Here is a tiny trained network, its code and every weight. The questions are about switching its units off for an input and a target symbol, where a switched-off unit gives its printed mean instead of its output.

import numpy as np


def w(rows, s, z=0):
    codes = np.array(rows[::2]) - 128.0
    scale = np.full(codes.shape[1], s)
    scale[-1] = z or s
    return codes * scale


def f(y):
    return np.maximum(y, 0)


def softmax(a):
    e = np.exp(a - a.max(-1, keepdims=True))
    return e / e.sum(-1, keepdims=True)


def log_softmax(a):
    a = a - a.max(-1, keepdims=True)
    return a - np.log(np.exp(a).sum(-1, keepdims=True))


def net(x, mask):
    ids = ['αγηθξστφω'.index(c) for c in x.split()]
    T = len(ids)
    res = E[ids] + P[:T]
    r = res
    for j in range(3):
        rows = slice(3 * j, 3 * j + 3)
        q, k, v = (r @ M[0][rows].T for M in (Q, K, V))
        z = softmax(np.where(np.tri(T) > 0, q @ k.T / 3**0.5, -1e9)) @ v
        o = O[0][rows]
        res = res + np.where(mask[j], z, o[:, -1]) @ o[:, :-1]
    y = f(res @ A[0][:, :-1].T + A[0][:, -1])
    res = res + np.where(mask[3:19], y, B[0][:, -1]) @ B[0][:, :-1]
    return log_softmax(res[-1] @ U[:, :-1].T + U[:, -1])


Q, K, V, O, A, B = {}, {}, {}, {}, {}, {}
E = w([
[167,127,122,137],'α',
[128,98,114,110],'γ',
[175,132,138,103],'η',
[58,127,102,86],'θ',
[141,114,122,67],'ξ',
[77,205,97,144],'σ',
[251,168,109,191],'τ',
[182,138,145,156],'φ',
[172,117,154,191],'ω',
],0.017)
P = w([
[145,76,50,65],'0',
[76,121,146,116],'1',
[131,67,67,129],'2',
[92,129,163,109],'3',
[120,46,84,167],'4',
[80,159,145,89],'5',
[68,97,53,170],'6',
[121,177,178,124],'7',
[83,2,83,145],'8',
],0.01)
Q[0] = w([
[145,111,173,235],'h1',
[86,74,69,107],'h1',
[169,188,177,203],'h1',
[2,165,186,96],'h2',
[77,39,79,153],'h2',
[148,71,137,176],'h2',
[75,175,106,34],'h3',
[28,114,145,170],'h3',
[213,125,182,168],'h3',
],0.0088)
K[0] = w([
[124,118,41,62],'h1',
[193,133,132,139],'h1',
[107,123,100,7],'h1',
[165,140,108,213],'h2',
[37,89,123,133],'h2',
[139,152,43,76],'h2',
[97,51,118,71],'h3',
[68,114,136,150],'h3',
[190,163,140,167],'h3',
],0.011)
V[0] = w([
[175,155,27,130],'h1',
[140,204,81,99],'h1',
[122,192,177,130],'h1',
[254,144,12,127],'h2',
[204,108,27,203],'h2',
[141,65,239,199],'h2',
[106,63,217,94],'h3',
[175,164,225,135],'h3',
[103,125,145,126],'h3',
],0.0069)
O[0] = w([
[131,205,106,119,177],'h1',
[99,157,70,112,155],'h1',
[88,111,132,114,88],'h1',
[238,168,135,88,128],'h2',
[237,172,140,198,127],'h2',
[112,84,195,251,13],'h2',
[132,92,169,200,107],'h3',
[2,172,123,82,3],'h3',
[149,81,178,182,137],'h3',
],0.0055,0.0051)
A[0] = w([
[169,64,201,110,241],'n1',
[113,130,68,208,114],'n2',
[170,158,64,129,133],'n3',
[86,167,137,125,89],'n4',
[175,118,27,123,184],'n5',
[118,133,136,246,193],'n6',
[95,162,178,53,163],'n7',
[120,103,210,174,254],'n8',
[102,172,54,130,150],'n9',
[83,173,127,136,95],'n10',
[83,70,136,96,170],'n11',
[44,138,148,96,162],'n12',
[121,234,190,124,174],'n13',
[140,92,110,169,233],'n14',
[161,106,70,124,160],'n15',
[101,110,149,137,22],'n16',
],0.011,0.0053)
B[0] = w([
[98,183,35,115,170],'n1',
[63,64,128,33,161],'n2',
[125,108,193,98,195],'n3',
[133,55,111,202,140],'n4',
[142,25,171,66,255],'n5',
[129,165,91,35,163],'n6',
[196,209,211,188,171],'n7',
[77,178,1,97,156],'n8',
[130,68,134,168,215],'n9',
[99,76,93,187,145],'n10',
[100,180,181,113,194],'n11',
[89,184,200,212,181],'n12',
[204,123,48,238,180],'n13',
[91,135,56,112,187],'n14',
[109,58,149,121,202],'n15',
[98,32,90,35,128],'n16',
],0.0078,0.0088)
U = w([
[182,52,82,57,112],'α',
[64,63,90,118,105],'γ',
[156,154,116,102,52],'η',
[128,152,216,158,215],'θ',
[168,163,143,69,73],'ξ',
[148,65,119,255,73],'σ',
[239,112,125,161,158],'τ',
[165,146,87,106,2],'φ',
[135,199,50,140,253],'ω',
],0.0092,0.005)

Each question gives the input, a string of symbols that net reads in full, and the target symbol t.
The units are the heads (3 rows each of Q, K, V and O) and the neurons (one row each of A and B). Each row of codes is followed by its name. A weight is (code - 128) times the scale printed after its matrix; where a second scale follows, it is the last column's (O, A, B and U).
mask holds one flag per unit, heads first, then neurons. A switched-off unit (its flag False) gives its mean, the last column of its rows in O or B, instead of its output. The means were averaged over made-up inputs and are rounded, as every weight is.
A unit's drop is (log p(t) with every unit on - log p(t) with that unit switched off) / (log p(t) with every unit on - log p(t) with every unit switched off).
The circuit of an input: a set's keep is (log p(t) with only the set's units on - log p(t) with every unit switched off) / (log p(t) with every unit on - log p(t) with every unit switched off). Starting from the 12 units with the biggest drops (on a tie, the unit counted first), units are removed one at a time, each time the one whose removal leaves the highest keep (on an exact tie, the one counted first), for as long as the keep stays at least 0.8.
units of the circuit, in order: the units of the circuit, biggest drop first
most important unit: the unit with the biggest drop
k most important neurons: the k neurons with the biggest drops, biggest first
which heads matter: for each layer, one digit per head in row order, 1 if its drop is at least 0.15 and else 0, layers parted by /
drop of u: that unit's drop, to one decimal
input α θ ω ω σ ξ φ, target α: most important unit	n12
input θ θ τ θ θ φ σ ξ, target τ: units of the circuit, in order	(h2, n13)
input σ σ σ ω, target ω: units of the circuit, in order	(n5, n8)
input θ τ θ η θ θ θ σ, target τ: units of the circuit, in order	(n13, h2)
input τ ξ σ σ, target τ: units of the circuit, in order	(h2, n13)
input γ γ σ θ α θ σ, target γ: units of the circuit, in order	(n2, n9)
input ω τ τ θ ω ω θ τ ω, target γ: units of the circuit, in order	(h2, h3)
input ω ξ θ σ ω θ ω, target γ: units of the circuit, in order	(h2, n2)
input η θ σ γ ω, target α: 3 most important neurons	(n12, n6, n2)
input σ θ θ ω σ ξ, target ω: which heads matter	110
input ω θ γ φ σ φ, target ω: which heads matter	010
input ω ξ σ γ ω σ θ η, target ω: 3 most important neurons	(n5, n1, n8)
input σ θ α ω θ θ, target ω: which heads matter	111
input ξ τ τ θ ω φ θ θ φ, target γ: most important neuron	(n7)
input ξ ξ σ θ θ ω, target ω: 2 most important neurons	(n5, n8)
input σ τ τ θ θ γ θ θ, target τ: drop of n13	0.2
input θ θ ω, target α: drop of n5	0.1
input η θ θ ξ τ ω σ γ, target ω: drop of n15	0.1
input θ ξ σ σ ω γ α, target α: drop of n5	0.2
